Here is a tiny trained network, its code and every weight. The questions are about switching its units off for an input and a class, where a switched-off unit gives its printed mean instead of its output.

import numpy as np


def w(rows, s, z=0):
    codes = np.array(rows[::2]) - 128.0
    scale = np.full(codes.shape[1], s)
    scale[-1] = z or s
    return codes * scale


def norm(h):
    return h / np.sqrt((h * h).mean(-1, keepdims=True) + 1e-5)


def f(y):
    return np.maximum(y, 0)


def log_softmax(a):
    a = a - a.max(-1, keepdims=True)
    return a - np.log(np.exp(a).sum(-1, keepdims=True))


def net(x, mask):
    res = np.array(x, float).reshape(1, 8) / 4 @ E
    u = 0
    for l in range(2):
        y = f(norm(res) @ A[l][:, :-1].T + A[l][:, -1])
        res = res + np.where(mask[u : u + 15], y, B[l][:, -1]) @ B[l][:, :-1]
        u += 15
    return log_softmax(norm(res)[-1] @ U[:, :-1].T + U[:, -1])


A, B = {}, {}
E = w([
[126,131,131,122,126,133,131,129,129,128,132,130],'x0',
[129,127,125,141,133,124,120,130,126,126,125,127],'x1',
[152,153,141,160,146,141,198,46,83,1,139,116],'x2',
[140,149,140,68,82,73,19,73,152,67,153,170],'x3',
[127,123,126,133,129,129,125,129,127,125,128,130],'x4',
[53,144,83,181,29,102,165,93,183,139,91,82],'x5',
[210,137,103,172,36,44,172,208,43,114,132,211],'x6',
[212,138,111,171,147,128,158,133,244,123,166,170],'x7',
],0.0093)
A[0] = w([
[123,126,129,113,100,119,135,130,76,135,115,126,110],'L0N1',
[96,135,112,117,177,149,166,63,114,40,118,95,40],'L0N2',
[85,127,109,85,142,141,70,164,163,202,119,104,14],'L0N3',
[136,127,134,106,195,142,110,129,116,122,123,126,17],'L0N4',
[28,111,133,86,149,143,102,97,55,131,115,96,9],'L0N5',
[169,111,125,128,171,140,146,107,253,114,129,125,3],'L0N6',
[64,118,122,150,90,131,135,81,172,129,88,106,27],'L0N7',
[141,116,132,83,211,156,96,129,103,117,117,140,9],'L0N8',
[74,123,135,147,198,169,183,140,122,163,122,94,33],'L0N9',
[63,124,109,135,102,141,142,118,153,108,124,124,16],'L0N10',
[110,126,138,110,120,146,50,101,166,90,144,119,69],'L0N11',
[123,133,136,109,110,139,101,116,143,91,125,132,61],'L0N12',
[125,131,126,89,118,112,96,92,122,122,112,124,45],'L0N13',
[85,133,127,119,177,136,150,92,138,143,118,105,49],'L0N14',
[75,129,133,117,209,148,94,86,165,128,123,110,15],'L0N15',
],0.017,0.004)
B[0] = w([
[128,167,117,147,114,115,141,194,144,71,134,152,178],'L0N1',
[102,47,241,177,116,132,125,103,129,166,127,209,245],'L0N2',
[100,59,249,178,120,134,145,93,127,136,129,203,226],'L0N3',
[150,156,149,104,128,83,138,135,111,162,188,80,178],'L0N4',
[105,252,90,235,162,191,58,162,137,115,120,124,240],'L0N5',
[86,240,108,222,154,176,64,172,113,108,122,123,232],'L0N6',
[157,161,148,78,126,102,145,116,103,200,228,68,198],'L0N7',
[157,149,146,105,140,99,140,121,110,191,219,65,207],'L0N8',
[97,119,41,84,199,48,170,88,126,104,66,158,222],'L0N9',
[158,144,142,119,131,77,132,130,123,160,177,67,166],'L0N10',
[112,104,55,83,170,76,169,114,136,94,71,149,214],'L0N11',
[99,104,100,147,165,88,158,108,134,122,116,105,164],'L0N12',
[101,142,79,125,195,84,156,123,117,125,82,157,168],'L0N13',
[125,78,124,96,97,173,122,175,168,76,118,98,197],'L0N14',
[148,95,127,46,35,172,133,174,181,60,126,110,239],'L0N15',
],0.018,0.012)
A[1] = w([
[155,93,102,44,74,220,106,102,177,112,86,79,108],'L1N1',
[105,144,132,138,122,111,147,112,175,116,112,139,127],'L1N2',
[223,132,149,45,161,134,122,110,55,209,215,31,44],'L1N3',
[116,64,28,117,201,157,208,104,104,181,43,99,5],'L1N4',
[205,189,70,194,139,216,53,105,203,158,113,141,35],'L1N5',
[155,161,124,99,37,108,138,44,113,221,170,21,61],'L1N6',
[194,111,70,105,17,150,138,169,37,93,61,128,49],'L1N7',
[151,60,217,177,108,181,140,4,89,101,122,130,76],'L1N8',
[117,42,194,142,86,159,93,98,148,236,98,198,51],'L1N9',
[120,117,112,167,84,123,124,101,124,119,107,125,85],'L1N10',
[170,124,140,158,112,139,172,96,95,105,124,124,100],'L1N11',
[151,158,176,82,174,174,97,129,140,118,118,141,87],'L1N12',
[118,93,26,75,153,66,34,21,124,132,73,148,95],'L1N13',
[84,194,111,132,110,212,36,128,21,137,78,84,63],'L1N14',
[150,88,88,58,165,80,169,66,133,136,85,130,65],'L1N15',
],0.015,0.003)
B[1] = w([
[181,74,75,108,90,156,73,141,170,140,104,102,173],'L1N1',
[232,127,141,104,112,156,124,131,38,163,130,126,242],'L1N2',
[101,81,64,163,95,71,144,101,100,185,191,70,231],'L1N3',
[199,169,132,47,125,62,166,102,104,64,104,139,188],'L1N4',
[79,195,123,168,117,151,127,150,104,79,106,118,241],'L1N5',
[136,64,59,168,146,72,121,132,72,162,195,120,194],'L1N6',
[115,92,115,77,125,199,94,102,203,119,113,57,204],'L1N7',
[105,120,181,105,134,123,111,122,124,207,82,213,229],'L1N8',
[107,94,204,126,157,134,117,54,110,147,115,189,255],'L1N9',
[133,127,136,120,198,133,110,136,137,139,180,139,157],'L1N10',
[82,118,150,125,132,118,102,125,133,159,120,142,164],'L1N11',
[161,109,63,161,53,95,142,84,91,174,89,132,203],'L1N12',
[182,138,135,64,149,121,252,134,109,104,74,107,193],'L1N13',
[165,192,111,206,100,155,129,141,139,95,140,164,220],'L1N14',
[139,188,96,150,156,142,119,153,125,100,97,123,192],'L1N15',
],0.02,0.0068)
U = w([
[82,250,115,225,115,178,90,171,125,91,115,133,253],'0',
[87,73,236,115,138,126,116,79,119,188,96,208,127],'1',
[119,108,59,126,114,51,139,124,104,192,221,37,174],'2',
[124,79,107,42,67,217,78,158,230,83,88,62,22],'3',
[159,181,100,49,177,83,199,122,110,72,46,126,142],'4',
],0.013,0.00045)

Each question gives the input, the list of numbers given to net, and the class t.
The units are the neurons (one row each of A and B). Each row of codes is followed by its name. A weight is (code - 128) times the scale printed after its matrix; where a second scale follows, it is the last column's (A, B and U).
mask holds one flag per neuron, layer by layer. A switched-off neuron (its flag False) gives its mean, the last column of its row in B, instead of its output. The means were averaged over made-up inputs and are rounded, as every weight is.
A unit's drop is (log p(t) with every unit on - log p(t) with that unit switched off) / (log p(t) with every unit on - log p(t) with every unit switched off).
unit that matters most: the unit with the biggest drop
k most important neurons: the k neurons with the biggest drops, biggest first
k most important neurons of layer l: the k neurons of layer l with the biggest drops, biggest first
input [4,-2,8,-3,5,-2,-6,4], class 1: most important neuron of layer 0	[L0N2]
input [7,-5,5,-7,-2,8,-8,-4], class 2: 2 most important neurons	[L0N7 L0N10]
input [8,3,-2,6,-6,5,-6,4], class 3: 2 most important neurons	[L0N15 L0N9]
input [-1,-1,-3,-4,6,-8,4,7], class 2: 3 most important neurons	[L0N5 L1N3 L0N2]
input [-5,-1,-6,2,5,-7,7,-7], class 0: 4 most important neurons	[L0N15 L0N2 L0N7 L0N1]
input [3,-4,7,-2,-7,1,7,-4], class 1: 3 most important neurons of layer 0	[L0N5 L0N15 L0N6]
input [6,8,8,-1,1,-5,8,4], class 1: 4 most important neurons	[L0N5 L0N6 L0N15 L0N9]
input [-3,-3,7,-1,-3,5,3,-6], class 1: 3 most important neurons	[L0N2 L0N6 L1N8]
input [-8,-6,5,5,-1,2,-7,-6], class 3: 2 most important neurons	[L0N15 L0N14]
input [-8,3,-3,8,8,-8,-4,8], class 0: 3 most important neurons of layer 0	[L0N6 L0N9 L0N7]
input [6,7,3,-3,-2,5,3,4], class 2: 2 most important neurons of layer 0	[L0N5 L0N2]
input [-8,-2,-8,-7,3,-3,8,6], class 1: 4 most important neurons	[L0N5 L0N6 L0N9 L0N15]
input [1,-5,1,3,-7,0,5,-3], class 3: 3 most important neurons	[L0N5 L0N6 L1N7]
input [4,4,-1,-1,5,0,7,-6], class 3: most important neuron	[L1N7]
input [3,8,2,-8,-8,-5,3,-7], class 4: 2 most important neurons of layer 0	[L0N9 L0N6]
input [-1,8,4,2,-8,-7,1,-8], class 0: 2 most important neurons of layer 0	[L0N5 L0N7]
input [-5,-6,-5,3,8,-6,-7,-4], class 3: 2 most important neurons of layer 0	[L0N15 L0N2]
input [5,5,1,-5,5,3,4,-4], class 4: 3 most important neurons of layer 0	[L0N6 L0N15 L0N5]
input [4,0,-4,3,-5,-3,-5,3], class 3: 3 most important neurons of layer 0	[L0N15 L0N2 L0N5]
input [-5,-7,-6,7,-3,0,-3,5], class 4: unit that matters most	L0N11
